Below are the code and all the weights of a small trained network. Each question names an input and a target symbol and asks about switching units off, where a switched-off unit gives its printed mean instead of its output.

import numpy as np


def w(rows, s, z=0):
    codes = np.array(rows[::2]) - 128.0
    scale = np.full(codes.shape[1], s)
    scale[-1] = z or s
    return codes * scale


def norm(h):
    return h / np.sqrt((h * h).mean(-1, keepdims=True) + 1e-5)


def f(y):
    return np.maximum(y, 0)


def softmax(a):
    e = np.exp(a - a.max(-1, keepdims=True))
    return e / e.sum(-1, keepdims=True)


def log_softmax(a):
    a = a - a.max(-1, keepdims=True)
    return a - np.log(np.exp(a).sum(-1, keepdims=True))


def net(x, mask):
    ids = ['ΓΦΨβδηλπω'.index(c) for c in x.split()]
    T = len(ids)
    res = E[ids] + P[:T]
    u = 0
    for l in range(2):
        r = norm(res)
        for j in range(3):
            rows = slice(2 * j, 2 * j + 2)
            q, k, v = (r @ M[l][rows].T for M in (Q, K, V))
            z = softmax(np.where(np.tri(T) > 0, q @ k.T / 2**0.5, -1e9)) @ v
            o = O[l][rows]
            res = res + np.where(mask[u + j], z, o[:, -1]) @ o[:, :-1]
        u += 3
        y = f(norm(res) @ A[l][:, :-1].T + A[l][:, -1])
        res = res + np.where(mask[u : u + 4], y, B[l][:, -1]) @ B[l][:, :-1]
        u += 4
    return log_softmax(norm(res)[-1] @ U[:, :-1].T + U[:, -1])


Q, K, V, O, A, B = {}, {}, {}, {}, {}, {}
E = w([
[155,159,58,145],'Γ',
[105,86,55,176],'Φ',
[60,192,99,168],'Ψ',
[167,202,88,109],'β',
[174,47,103,30],'δ',
[5,69,119,32],'η',
[59,202,110,113],'λ',
[13,98,97,182],'π',
[70,210,139,58],'ω',
],0.014)
P = w([
[82,162,131,252],'0',
[93,143,138,247],'1',
[108,148,123,245],'2',
[102,143,113,228],'3',
[97,143,110,232],'4',
[115,140,95,214],'5',
[105,137,98,209],'6',
[111,135,90,200],'7',
[75,133,76,198],'8',
[92,129,78,164],'9',
],0.0048)
Q[0] = w([
[170,3,230,74],'0.h0',
[39,202,28,21],'0.h0',
[95,150,90,172],'0.h1',
[194,66,137,110],'0.h1',
[121,77,120,23],'0.h2',
[24,121,168,170],'0.h2',
],0.0057)
K[0] = w([
[73,221,125,186],'0.h0',
[152,23,65,128],'0.h0',
[113,172,99,215],'0.h1',
[181,87,2,44],'0.h1',
[88,155,133,172],'0.h2',
[164,32,122,44],'0.h2',
],0.0073)
V[0] = w([
[164,122,2,81],'0.h0',
[184,107,203,89],'0.h0',
[133,58,143,98],'0.h1',
[66,151,128,139],'0.h1',
[166,89,240,129],'0.h2',
[172,179,116,110],'0.h2',
],0.0076)
O[0] = w([
[218,89,143,147,234],'0.h0',
[149,110,128,86,62],'0.h0',
[150,134,235,164,83],'0.h1',
[46,139,1,92,197],'0.h1',
[99,165,168,133,1],'0.h2',
[115,129,158,95,108],'0.h2',
],0.007,0.0048)
A[0] = w([
[125,147,144,140,6],'0.n0',
[193,45,255,146,154],'0.n1',
[96,142,74,198,126],'0.n2',
[50,90,192,96,143],'0.n3',
],0.0081,0.0018)
B[0] = w([
[197,85,149,226,128],'0.n0',
[66,83,161,144,199],'0.n1',
[57,240,59,108,255],'0.n2',
[254,40,93,129,172],'0.n3',
],0.0058,0.0049)
Q[1] = w([
[123,199,83,142],'1.h0',
[119,213,58,120],'1.h0',
[84,195,147,167],'1.h1',
[115,2,113,108],'1.h1',
[205,157,178,126],'1.h2',
[91,192,250,141],'1.h2',
],0.008)
K[1] = w([
[62,130,74,97],'1.h0',
[146,146,7,73],'1.h0',
[105,254,14,187],'1.h1',
[196,163,241,87],'1.h1',
[36,188,140,76],'1.h2',
[4,206,12,184],'1.h2',
],0.0082)
V[1] = w([
[101,250,104,147],'1.h0',
[111,143,89,130],'1.h0',
[127,17,119,83],'1.h1',
[109,111,63,100],'1.h1',
[84,91,136,131],'1.h2',
[254,83,174,122],'1.h2',
],0.0079)
O[1] = w([
[192,98,180,165,191],'1.h0',
[63,127,233,73,220],'1.h0',
[96,65,96,131,213],'1.h1',
[180,20,187,139,252],'1.h1',
[127,1,149,105,208],'1.h2',
[57,78,72,86,177],'1.h2',
],0.0067,0.0034)
A[1] = w([
[94,105,71,254,129],'1.n0',
[2,81,159,69,253],'1.n1',
[28,155,103,72,62],'1.n2',
[196,203,88,88,254],'1.n3',
],0.0063,0.0037)
B[1] = w([
[180,140,79,94,186],'1.n0',
[175,31,181,150,254],'1.n1',
[69,180,181,1,165],'1.n2',
[108,18,199,2,181],'1.n3',
],0.0065,0.0078)
U = w([
[42,149,127,228,177],'Γ',
[187,157,245,96,201],'Φ',
[129,127,61,254,7],'Ψ',
[69,183,191,96,136],'β',
[244,144,108,72,46],'δ',
[75,218,95,118,125],'η',
[156,31,203,184,80],'λ',
[225,145,42,166,11],'π',
[88,52,99,73,212],'ω',
],0.0097,0.002)

Each question gives the input, a string of symbols that net reads in full, and the target symbol t.
The units are the heads (2 rows each of Q, K, V and O) and the neurons (one row each of A and B). Each row of codes is followed by its name. A weight is (code - 128) times the scale printed after its matrix; where a second scale follows, it is the last column's (O, A, B and U).
mask holds one flag per unit, layer by layer, with each layer's heads first. A switched-off unit (its flag False) gives its mean, the last column of its rows in O or B, instead of its output. The means were averaged over made-up inputs and are rounded, as every weight is.
A unit's drop is (log p(t) with every unit on - log p(t) with that unit switched off) / (log p(t) with every unit on - log p(t) with every unit switched off).
The circuit of an input: a set's keep is (log p(t) with only the set's units on - log p(t) with every unit switched off) / (log p(t) with every unit on - log p(t) with every unit switched off). Starting from the 12 units with the biggest drops (on a tie, the unit counted first), units are removed one at a time, each time the one whose removal leaves the highest keep (on an exact tie, the one counted first), for as long as the keep stays at least 0.8.
circuit, biggest first: the units of the circuit, biggest drop first
top k neurons: the k neurons with the biggest drops, biggest first
k most important neurons of layer l: the k neurons of layer l with the biggest drops, biggest first
which heads matter: for each layer, one digit per head in row order, 1 if its drop is at least 0.15 and else 0, layers parted by /
drop of u: that unit's drop, to one decimal
input η β ω, target Φ: circuit, biggest first -> [1.h2]
input β λ Φ β Γ, target δ: circuit, biggest first -> [1.n3; 1.h2; 1.h1]
input Γ Φ λ β λ Ψ, target η: top 3 neurons -> [1.n1; 0.n2; 1.n3]
input λ λ Γ β λ λ π, target Ψ: top 2 neurons -> [1.n0; 1.n3]
input ω λ Γ π, target Ψ: which heads matter -> 000 / 101
input λ λ η Γ, target δ: which heads matter -> 000 / 111
input ω π Ψ λ, target η: which heads matter -> 110 / 001
input Γ π Φ β Φ η λ β, target Φ: which heads matter -> 000 / 111
input π ω π λ, target β: top 2 neurons -> [1.n3; 0.n3]
input π λ η η η Φ Φ ω β β, target Φ: top 2 neurons -> [1.n3; 1.n0]
input π π η, target λ: 2 most important neurons of layer 1 -> [1.n1; 1.n3]
input Ψ Γ η λ λ Φ, target π: 2 most important neurons of layer 1 -> [1.n0; 1.n1]
input π Γ Ψ, target η: top 2 neurons -> [1.n1; 0.n2]
input π π ω β Φ, target π: most important neuron of layer 0 -> [0.n1]
input Φ ω η, target λ: drop of 1.h2 -> 0.4
input β β λ, target β: drop of 1.n3 -> 0.4
input δ η ω, target Φ: drop of 0.h2 -> 0.3
